Below are the code and all the weights of a small trained network. Each question names an input and a class and asks about switching units off, where a switched-off unit gives its printed mean instead of its output.

import numpy as np


def w(rows, s, z=0):
    codes = np.array(rows[::2]) - 128.0
    scale = np.full(codes.shape[1], s)
    scale[-1] = z or s
    return codes * scale


def f(y):
    return np.maximum(y, 0)


def log_softmax(a):
    a = a - a.max(-1, keepdims=True)
    return a - np.log(np.exp(a).sum(-1, keepdims=True))


def net(x, mask):
    res = np.array(x, float).reshape(1, 4) / 4 @ E
    y = f(res @ A[0][:, :-1].T + A[0][:, -1])
    res = res + np.where(mask, y, B[0][:, -1]) @ B[0][:, :-1]
    return log_softmax(res[-1] @ U[:, :-1].T + U[:, -1])


A, B = {}, {}
E = w([
[103,43,177,186,232,2,225,167,81,125],'x0',
[197,206,163,116,150,68,74,181,165,69],'x1',
[129,113,76,192,167,173,153,122,93,44],'x2',
[37,129,187,54,244,185,201,225,147,107],'x3',
],0.01)
A[0] = w([
[143,124,159,88,121,59,129,134,145,254,45],'neuron 0',
[88,69,111,145,123,129,153,114,113,179,91],'neuron 1',
[137,98,133,170,136,58,139,117,115,152,13],'neuron 2',
[162,160,140,128,143,55,93,163,140,71,74],'neuron 3',
[146,102,94,206,147,148,153,118,120,42,91],'neuron 4',
[99,101,143,133,161,96,165,149,122,136,166],'neuron 5',
[168,105,104,197,93,72,112,84,117,151,2],'neuron 6',
[104,95,104,163,121,151,133,102,121,188,65],'neuron 7',
],0.018,0.0058)
B[0] = w([
[56,63,140,155,140,75,30,81,76,55,222],'neuron 0',
[187,81,178,139,149,101,188,83,132,134,209],'neuron 1',
[155,230,37,96,121,172,86,76,153,150,209],'neuron 2',
[187,55,174,148,128,128,211,46,115,170,240],'neuron 3',
[57,66,169,120,118,62,12,63,90,95,243],'neuron 4',
[136,149,131,110,65,209,113,196,157,136,248],'neuron 5',
[81,121,160,93,154,195,178,252,152,133,248],'neuron 6',
[208,140,160,142,141,97,157,77,125,134,195],'neuron 7',
],0.013,0.016)
U = w([
[101,96,136,153,113,96,74,84,78,77,112],'0',
[246,90,175,159,136,131,209,51,120,165,68],'1',
[76,102,181,49,241,204,176,197,160,152,167],'2',
[218,148,74,80,14,254,30,62,164,179,138],'3',
[172,115,127,158,78,134,132,124,119,131,254],'4',
[118,182,76,175,125,67,182,188,115,127,70],'5',
[141,182,49,187,174,103,139,166,144,120,75],'6',
],0.0092,0.0081)

Each question gives the input, the list of numbers given to net, and the class t.
The units are the neurons (one row each of A and B). Each row of codes is followed by its name. A weight is (code - 128) times the scale printed after its matrix; where a second scale follows, it is the last column's (A, B and U).
mask holds one flag per neuron, in row order. A switched-off neuron (its flag False) gives its mean, the last column of its row in B, instead of its output. The means were averaged over made-up inputs and are rounded, as every weight is.
A unit's drop is (log p(t) with every unit on - log p(t) with that unit switched off) / (log p(t) with every unit on - log p(t) with every unit switched off).
The circuit of an input: a set's keep is (log p(t) with only the set's units on - log p(t) with every unit switched off) / (log p(t) with every unit on - log p(t) with every unit switched off). Starting from all 8 units, units are removed one at a time, each time the one whose removal leaves the highest keep (on an exact tie, the one counted first), for as long as the keep stays at least 0.8.
circuit, biggest first: the units of the circuit, biggest drop first
unit that matters most: the unit with the biggest drop
k most important neurons: the k neurons with the biggest drops, biggest first
drop of u: that unit's drop, to one decimal
input [7,-4,5,-2], class 3: 3 most important neurons : neuron 2; neuron 5; neuron 0
input [2,5,-3,4], class 1: circuit, biggest first : neuron 3
input [7,5,6,-5], class 3: 3 most important neurons : neuron 2; neuron 0; neuron 5
input [4,0,-2,3], class 3: circuit, biggest first : neuron 6; neuron 5
input [-3,-8,3,8], class 1: 3 most important neurons : neuron 6; neuron 1; neuron 7
input [-6,-4,2,-6], class 2: circuit, biggest first : neuron 6; neuron 2
input [1,7,5,2], class 1: 2 most important neurons : neuron 3; neuron 0
input [-2,-5,-5,-3], class 0: 2 most important neurons : neuron 0; neuron 3
input [7,-4,1,0], class 3: 2 most important neurons : neuron 2; neuron 5
input [-1,2,2,2], class 4: 2 most important neurons : neuron 6; neuron 0
input [-1,-5,-3,1], class 1: 2 most important neurons : neuron 4; neuron 6
input [0,5,5,-6], class 2: 2 most important neurons : neuron 6; neuron 0
input [-1,-8,-6,-1], class 1: 3 most important neurons : neuron 1; neuron 7; neuron 4
input [3,0,5,-8], class 2: circuit, biggest first : neuron 6
input [-4,6,3,-3], class 1: 2 most important neurons : neuron 3; neuron 5
input [-1,-1,8,-8], class 0: 2 most important neurons : neuron 4; neuron 5
input [8,3,2,-6], class 3: drop of neuron 2 : 2.1
input [6,3,-2,-2], class 3: drop of neuron 5 : 0.0
input [-4,2,4,-6], class 2: drop of neuron 6 : 0.6
input [-2,4,-1,-5], class 2: unit that matters most : neuron 6
